Below is a small trained network, with its code and all its weights. Each question gives an input and a class and asks what happens when units are switched off, that is, made to give their printed mean instead of their output.

import numpy as np


def w(rows, s, z=0):
    codes = np.array(rows[::2]) - 128.0
    scale = np.full(codes.shape[1], s)
    scale[-1] = z or s
    return codes * scale


def f(y):
    return y / 2 * (1 + np.tanh(0.7978845608 * (y + 0.044715 * y**3)))


def log_softmax(a):
    a = a - a.max(-1, keepdims=True)
    return a - np.log(np.exp(a).sum(-1, keepdims=True))


def net(x, mask):
    res = np.array(x, float).reshape(1, 7) / 4 @ E
    y = f(res @ A[0][:, :-1].T + A[0][:, -1])
    res = res + np.where(mask, y, B[0][:, -1]) @ B[0][:, :-1]
    return log_softmax(res[-1] @ U[:, :-1].T + U[:, -1])


A, B = {}, {}
E = w([
[33,221,132,188,131,122,86,202],'x0',
[228,165,128,24,166,85,128,203],'x1',
[88,176,199,226,85,45,165,95],'x2',
[166,163,199,162,206,63,85,217],'x3',
[176,216,146,24,62,131,199,117],'x4',
[128,184,4,113,8,196,37,172],'x5',
[254,211,160,41,105,81,188,113],'x6',
],0.0084)
A[0] = w([
[182,168,133,106,105,143,106,134,184],'neuron 0',
[231,100,127,79,187,100,152,143,165],'neuron 1',
[56,65,35,175,109,245,104,111,138],'neuron 2',
[103,138,172,164,129,102,123,55,165],'neuron 3',
[120,209,92,50,5,127,121,165,178],'neuron 4',
[200,131,175,99,146,135,107,184,58],'neuron 5',
[135,97,170,150,98,110,142,66,32],'neuron 6',
[76,121,145,204,131,124,106,214,158],'neuron 7',
[155,102,185,137,97,109,212,98,131],'neuron 8',
[80,155,184,157,182,64,95,112,253],'neuron 9',
[71,151,150,184,132,121,115,184,90],'neuron 10',
],0.011,0.0036)
B[0] = w([
[159,173,117,105,106,159,139,150,168],'neuron 0',
[232,41,201,80,140,134,138,181,199],'neuron 1',
[79,69,114,99,125,114,87,48,255],'neuron 2',
[120,129,140,175,140,86,150,131,177],'neuron 3',
[185,204,6,128,108,178,135,108,225],'neuron 4',
[160,102,111,83,140,108,105,89,164],'neuron 5',
[118,187,149,158,98,93,141,100,158],'neuron 6',
[95,154,122,138,182,129,6,165,194],'neuron 7',
[156,109,158,193,84,127,166,136,187],'neuron 8',
[107,178,197,141,142,167,156,169,196],'neuron 9',
[137,143,105,182,175,133,92,161,176],'neuron 10',
],0.011,0.019)
U = w([
[32,26,137,100,70,140,66,18,57],'0',
[101,165,249,192,43,63,240,126,235],'1',
[44,192,188,155,215,118,28,225,164],'2',
[254,70,215,14,111,120,145,181,178],'3',
[202,216,23,93,15,212,117,133,7],'4',
],0.0071,0.0016)

Each question gives the input, the list of numbers given to net, and the class t.
The units are the neurons (one row each of A and B). Each row of codes is followed by its name. A weight is (code - 128) times the scale printed after its matrix; where a second scale follows, it is the last column's (A, B and U).
mask holds one flag per neuron, in row order. A switched-off neuron (its flag False) gives its mean, the last column of its row in B, instead of its output. The means were averaged over made-up inputs and are rounded, as every weight is.
A unit's drop is (log p(t) with every unit on - log p(t) with that unit switched off) / (log p(t) with every unit on - log p(t) with every unit switched off).
The circuit of an input: a set's keep is (log p(t) with only the set's units on - log p(t) with every unit switched off) / (log p(t) with every unit on - log p(t) with every unit switched off). Starting from all 11 units, units are removed one at a time, each time the one whose removal leaves the highest keep (on an exact tie, the one counted first), for as long as the keep stays at least 0.8.
units of the circuit, in order: the units of the circuit, biggest drop first
top k neurons: the k neurons with the biggest drops, biggest first
drop of u: that unit's drop, to one decimal
input [7,6,-4,3,-6,1,7], class 3: units of the circuit, in order : (neuron 1)
input [-6,-8,3,4,1,7,1], class 0: units of the circuit, in order : (neuron 2; neuron 9)
input [-7,3,3,-8,-7,-6,1], class 1: units of the circuit, in order : (neuron 6; neuron 8)
input [-3,-6,7,-3,5,7,-4], class 0: top 3 neurons : (neuron 2; neuron 0; neuron 9)
input [4,-5,-2,-1,1,-1,2], class 0: units of the circuit, in order : (neuron 4; neuron 9)
input [-2,4,-3,-5,-5,0,0], class 0: units of the circuit, in order : (neuron 9; neuron 4)
input [6,0,6,-6,6,0,-6], class 2: top 3 neurons : (neuron 7; neuron 10; neuron 0)
input [1,0,4,3,-2,-6,8], class 1: top 2 neurons : (neuron 8; neuron 9)
input [3,-3,-1,-6,-1,4,1], class 0: top 2 neurons : (neuron 2; neuron 0)
input [-8,-8,-5,1,-4,-6,2], class 1: top 2 neurons : (neuron 6; neuron 8)
input [2,-3,6,-7,3,-1,2], class 1: drop of neuron 9 : 0.0
input [-8,5,-7,-8,-5,3,-4], class 0: drop of neuron 2 : 0.5
input [-6,-2,-7,5,-7,6,8], class 3: drop of neuron 1 : 0.1
input [-3,1,-6,-2,1,2,-3], class 0: units of the circuit, in order : (neuron 2)
